Below is a small trained network, with its code and all its weights. Each question gives an input and a class and asks what happens when units are switched off, that is, made to give their printed mean instead of their output.

import numpy as np


def w(rows, s, z=0):
    codes = np.array(rows[::2]) - 128.0
    scale = np.full(codes.shape[1], s)
    scale[-1] = z or s
    return codes * scale


def norm(h):
    return h / np.sqrt((h * h).mean(-1, keepdims=True) + 1e-5)


def f(y):
    return y / 2 * (1 + np.tanh(0.7978845608 * (y + 0.044715 * y**3)))


def log_softmax(a):
    a = a - a.max(-1, keepdims=True)
    return a - np.log(np.exp(a).sum(-1, keepdims=True))


def net(x, mask):
    res = np.array(x, float).reshape(1, 2) / 4 @ E
    u = 0
    for l in range(2):
        y = f(norm(res) @ A[l][:, :-1].T + A[l][:, -1])
        res = res + np.where(mask[u : u + 7], y, B[l][:, -1]) @ B[l][:, :-1]
        u += 7
    return log_softmax(norm(res)[-1] @ U[:, :-1].T + U[:, -1])


A, B = {}, {}
E = w([
[140,113,231,252,156,66,205,21,136,114],'x0',
[10,219,199,81,127,148,61,89,147,145],'x1',
],0.0041)
A[0] = w([
[35,140,134,66,101,126,7,64,150,139,251],'0.n0',
[205,30,57,164,129,155,205,148,104,103,72],'0.n1',
[114,99,142,126,106,121,129,146,120,149,94],'0.n2',
[141,155,62,47,108,206,87,210,70,109,131],'0.n3',
[127,100,102,155,166,113,155,142,119,122,62],'0.n4',
[106,83,171,229,175,90,153,4,147,116,232],'0.n5',
[149,92,176,210,142,41,107,142,86,96,29],'0.n6',
],0.0028,0.0018)
B[0] = w([
[175,102,74,173,137,79,169,192,114,86,202],'0.n0',
[85,103,108,163,109,44,29,131,121,172,196],'0.n1',
[138,145,152,125,84,119,133,142,146,93,121],'0.n2',
[176,102,254,88,143,125,206,113,214,147,210],'0.n3',
[138,108,142,119,101,135,52,88,109,139,125],'0.n4',
[160,157,74,61,106,207,141,182,106,175,255],'0.n5',
[128,73,168,45,115,174,112,135,203,149,145],'0.n6',
],0.0042,0.0041)
A[1] = w([
[76,170,122,135,110,216,137,149,62,132,45],'1.n0',
[167,114,158,138,126,106,189,167,146,145,161],'1.n1',
[15,191,175,127,129,113,64,99,124,103,8],'1.n2',
[93,113,106,75,94,169,39,129,121,217,184],'1.n3',
[26,179,160,98,135,112,75,129,154,101,3],'1.n4',
[121,183,187,150,160,17,159,133,177,102,150],'1.n5',
[140,106,213,189,127,145,191,2,114,140,62],'1.n6',
],0.0058,0.002)
B[1] = w([
[141,141,108,195,142,108,149,102,124,179,154],'1.n0',
[73,180,141,168,125,139,102,77,98,136,228],'1.n1',
[204,2,55,152,107,82,57,94,116,113,192],'1.n2',
[96,212,179,181,160,134,192,94,133,123,185],'1.n3',
[188,34,140,153,100,98,129,140,103,136,179],'1.n4',
[124,172,89,195,141,127,157,93,105,193,186],'1.n5',
[101,164,148,2,133,156,135,254,182,93,253],'1.n6',
],0.006,0.0042)
U = w([
[136,157,155,12,123,173,162,209,182,123,180],'0',
[185,4,91,185,104,54,84,131,121,141,205],'1',
[86,229,129,211,148,135,172,61,119,164,221],'2',
[96,113,119,105,135,152,107,39,109,65,4],'3',
[83,109,124,110,142,143,115,53,113,64,36],'4',
[105,121,111,120,134,149,126,36,117,23,19],'5',
[52,90,126,128,134,168,111,62,104,31,35],'6',
],0.011,0.0035)

Each question gives the input, the list of numbers given to net, and the class t.
The units are the neurons (one row each of A and B). Each row of codes is followed by its name. A weight is (code - 128) times the scale printed after its matrix; where a second scale follows, it is the last column's (A, B and U).
mask holds one flag per neuron, layer by layer. A switched-off neuron (its flag False) gives its mean, the last column of its row in B, instead of its output. The means were averaged over made-up inputs and are rounded, as every weight is.
A unit's drop is (log p(t) with every unit on - log p(t) with that unit switched off) / (log p(t) with every unit on - log p(t) with every unit switched off).
The circuit of an input: a set's keep is (log p(t) with only the set's units on - log p(t) with every unit switched off) / (log p(t) with every unit on - log p(t) with every unit switched off). Starting from the 12 units with the biggest drops (on a tie, the unit counted first), units are removed one at a time, each time the one whose removal leaves the highest keep (on an exact tie, the one counted first), for as long as the keep stays at least 0.8.
units of the circuit, in order: the units of the circuit, biggest drop first
unit that matters most: the unit with the biggest drop
top k neurons: the k neurons with the biggest drops, biggest first
k most important neurons of layer l: the k neurons of layer l with the biggest drops, biggest first
drop when u is switched off: that unit's drop, to one decimal
input [4,5], class 1: top 2 neurons -> 0.n3, 1.n2
input [-2,5], class 1: unit that matters most -> 0.n5
input [-1,0], class 2: 2 most important neurons of layer 1 -> 1.n5, 1.n1
input [7,8], class 1: top 3 neurons -> 1.n2, 0.n3, 1.n4
input [-1,-3], class 2: units of the circuit, in order -> 0.n0, 0.n1, 1.n3
input [1,1], class 2: top 2 neurons -> 1.n6, 1.n0
input [0,3], class 2: top 2 neurons -> 0.n0, 0.n1
input [-2,-3], class 2: 2 most important neurons of layer 1 -> 1.n6, 1.n2
input [6,-6], class 0: top 2 neurons -> 1.n6, 0.n0
input [-2,0], class 2: 2 most important neurons of layer 0 -> 0.n3, 0.n5
input [0,-2], class 2: 2 most important neurons of layer 1 -> 1.n3, 1.n6
input [2,-2], class 2: top 2 neurons -> 1.n3, 1.n6
input [8,7], class 0: top 2 neurons -> 1.n6, 0.n1
input [0,2], class 2: unit that matters most -> 0.n0
input [8,-3], class 0: drop when 1.n6 is switched off -> 1.0
input [5,-4], class 0: drop when 1.n6 is switched off -> 0.3
input [-1,2], class 2: drop when 1.n0 is switched off -> 0.0
input [4,3], class 0: drop when 1.n6 is switched off -> 0.7
